Below is a small trained network, with its code and all its weights. Each question gives an input and a target symbol and asks what happens when units are switched off, that is, made to give their printed mean instead of their output.

import numpy as np


def w(rows, s, z=0):
    codes = np.array(rows[::2]) - 128.0
    scale = np.full(codes.shape[1], s)
    scale[-1] = z or s
    return codes * scale


def f(y):
    return np.maximum(y, 0)


def softmax(a):
    e = np.exp(a - a.max(-1, keepdims=True))
    return e / e.sum(-1, keepdims=True)


def log_softmax(a):
    a = a - a.max(-1, keepdims=True)
    return a - np.log(np.exp(a).sum(-1, keepdims=True))


def net(x, mask):
    ids = ['αβγδζηθλξπστψω'.index(c) for c in x.split()]
    T = len(ids)
    res = E[ids] + P[:T]
    r = res
    for j in range(2):
        rows = slice(3 * j, 3 * j + 3)
        q, k, v = (r @ M[0][rows].T for M in (Q, K, V))
        z = softmax(np.where(np.tri(T) > 0, q @ k.T / 3**0.5, -1e9)) @ v
        o = O[0][rows]
        res = res + np.where(mask[j], z, o[:, -1]) @ o[:, :-1]
    y = f(res @ A[0][:, :-1].T + A[0][:, -1])
    res = res + np.where(mask[2:6], y, B[0][:, -1]) @ B[0][:, :-1]
    return log_softmax(res[-1] @ U[:, :-1].T + U[:, -1])


Q, K, V, O, A, B = {}, {}, {}, {}, {}, {}
E = w([
[63,155,126,166,72,84,53],'α',
[174,142,148,140,152,132,210],'β',
[145,163,169,142,165,70,154],'γ',
[70,192,127,46,238,122,120],'δ',
[146,114,164,106,155,227,110],'ζ',
[125,87,82,67,152,205,165],'η',
[131,106,85,104,173,129,135],'θ',
[141,168,108,136,130,156,189],'λ',
[89,147,161,88,127,138,218],'ξ',
[139,5,125,103,87,184,137],'π',
[105,38,184,93,149,116,91],'σ',
[99,131,101,104,147,21,238],'τ',
[94,85,173,104,96,102,150],'ψ',
[69,130,149,80,164,42,157],'ω',
],0.021)
P = w([
[48,107,135,211,152,134,140],'0',
[64,106,137,186,151,133,140],'1',
[72,108,136,155,147,131,148],'2',
[82,115,134,131,144,127,150],'3',
[92,126,134,111,140,124,149],'4',
[103,130,130,91,136,124,151],'5',
[114,137,130,74,129,122,151],'6',
[125,144,129,57,124,120,150],'7',
[135,148,127,41,116,117,153],'8',
[147,154,128,26,110,115,149],'9',
[149,159,126,5,107,110,150],'10',
],0.017)
Q[0] = w([
[148,107,122,77,208,113,160],'H1',
[220,76,166,174,119,116,142],'H1',
[80,151,175,80,133,125,243],'H1',
[177,156,230,167,141,117,102],'H2',
[246,95,30,248,64,76,97],'H2',
[27,129,215,55,103,138,130],'H2',
],0.012)
K[0] = w([
[159,117,131,35,96,130,193],'H1',
[87,108,113,136,198,168,148],'H1',
[254,151,170,1,124,115,67],'H1',
[88,70,42,181,140,134,161],'H2',
[46,112,161,186,199,169,159],'H2',
[215,158,89,76,117,113,122],'H2',
],0.0085)
V[0] = w([
[122,85,59,118,109,206,121],'H1',
[164,77,190,209,86,81,134],'H1',
[109,175,122,146,67,150,192],'H1',
[132,185,249,172,107,203,136],'H2',
[166,132,193,86,170,83,145],'H2',
[199,142,72,147,158,146,165],'H2',
],0.011)
O[0] = w([
[58,172,156,112,127,135,6,80],'H1',
[188,151,62,53,178,166,74,4],'H1',
[52,98,116,16,123,251,137,125],'H1',
[126,178,255,155,79,160,250,72],'H2',
[128,122,195,225,237,204,118,191],'H2',
[35,144,15,224,48,143,199,75],'H2',
],0.0087,0.011)
A[0] = w([
[154,118,140,178,122,99,146,201],'N1',
[135,99,113,112,114,117,97,30],'N2',
[109,251,74,123,158,86,174,254],'N3',
[123,151,143,171,102,134,172,15],'N4',
],0.011,0.0027)
B[0] = w([
[162,83,132,138,167,108,52,215],'N1',
[145,88,74,180,88,98,198,148],'N2',
[146,198,139,219,7,139,161,254],'N3',
[131,76,173,140,187,125,72,188],'N4',
],0.011,0.0076)
U = w([
[168,132,165,42,83,46,168,142],'α',
[147,125,121,188,72,182,145,118],'β',
[199,147,118,161,173,182,175,124],'γ',
[104,97,155,170,133,91,49,107],'δ',
[78,228,168,142,158,77,114,122],'ζ',
[17,122,127,133,89,99,95,40],'η',
[125,113,68,163,87,50,169,114],'θ',
[130,59,139,149,8,126,142,85],'λ',
[82,130,152,93,154,119,191,96],'ξ',
[143,186,117,103,67,91,47,255],'π',
[254,202,128,161,146,113,83,158],'σ',
[111,132,24,167,199,161,122,235],'τ',
[162,179,155,117,156,197,84,180],'ψ',
[140,150,111,105,212,81,162,51],'ω',
],0.0092,0.0082)

Each question gives the input, a string of symbols that net reads in full, and the target symbol t.
The units are the heads (3 rows each of Q, K, V and O) and the neurons (one row each of A and B). Each row of codes is followed by its name. A weight is (code - 128) times the scale printed after its matrix; where a second scale follows, it is the last column's (O, A, B and U).
mask holds one flag per unit, heads first, then neurons. A switched-off unit (its flag False) gives its mean, the last column of its rows in O or B, instead of its output. The means were averaged over made-up inputs and are rounded, as every weight is.
A unit's drop is (log p(t) with every unit on - log p(t) with that unit switched off) / (log p(t) with every unit on - log p(t) with every unit switched off).
The circuit of an input: a set's keep is (log p(t) with only the set's units on - log p(t) with every unit switched off) / (log p(t) with every unit on - log p(t) with every unit switched off). Starting from all 6 units, units are removed one at a time, each time the one whose removal leaves the highest keep (on an exact tie, the one counted first), for as long as the keep stays at least 0.8.
units of the circuit, in order: the units of the circuit, biggest drop first
k most important neurons: the k neurons with the biggest drops, biggest first
heads that matter: for each layer, one digit per head in row order, 1 if its drop is at least 0.15 and else 0, layers parted by /
drop when u is switched off: that unit's drop, to one decimal
input π τ ζ ζ α ξ ζ δ ψ, target δ: most important neuron : [N1]
input λ π δ γ τ τ α, target τ: units of the circuit, in order : [H1, H2, N3]
input τ τ α, target τ: 2 most important neurons : [N3, N2]
input ζ δ α δ δ δ α γ ψ γ δ, target γ: units of the circuit, in order : [H2, H1]
input τ τ ζ, target τ: units of the circuit, in order : [H2, N3]
input ζ γ ξ σ τ σ, target τ: units of the circuit, in order : [H2, H1, N2]
input δ α β τ π σ τ, target σ: units of the circuit, in order : [H1, N1]
input ζ η δ γ δ δ δ ξ, target δ: units of the circuit, in order : [H1, N4, N1, H2]
input σ τ τ δ ζ δ δ θ σ δ ζ, target δ: units of the circuit, in order : [H1, H2, N4, N3]
input ζ ω α λ δ ξ ξ, target ξ: heads that matter : 10
input δ ζ β λ λ λ α ξ δ δ δ, target δ: heads that matter : 11
input δ ζ δ ψ σ ξ τ β δ ξ λ, target β: heads that matter : 01
input σ ω α, target π: units of the circuit, in order : [H2, H1]
input ω α δ δ β δ ψ τ ζ, target τ: units of the circuit, in order : [H2]
input γ σ ψ ω τ τ ω, target ω: units of the circuit, in order : [H2, N3, H1]
input ξ λ η, target η: units of the circuit, in order : [H1, H2]
input δ σ α δ θ δ δ, target δ: units of the circuit, in order : [H1, N1, N4]
input τ θ π δ α δ θ, target δ: heads that matter : 10
input τ δ δ ζ δ δ σ σ δ ω β, target γ: heads that matter : 11
input π ζ γ γ, target σ: units of the circuit, in order : [H1]
input α ξ ζ λ α σ, target α: heads that matter : 01
input ξ δ τ τ π δ α γ β δ, target β: units of the circuit, in order : [N3, H2]
input γ δ δ α δ α δ τ τ, target θ: 2 most important neurons : [N3, N4]
input ξ α τ α γ π ξ γ σ ξ ξ, target ξ: 2 most important neurons : [N3, N1]
input δ α ζ γ γ, target σ: 2 most important neurons : [N1, N3]
input τ θ α ζ γ λ θ σ δ δ τ, target δ: 2 most important neurons : [N1, N4]
input α γ ξ, target γ: units of the circuit, in order : [H1]
input ζ ζ β β δ σ γ δ τ τ β, target τ: drop when H1 is switched off : 0.1
input θ δ γ ζ α ξ γ τ δ σ, target δ: drop when N3 is switched off : 0.1
input τ α π τ τ τ, target τ: drop when H1 is switched off : 0.3
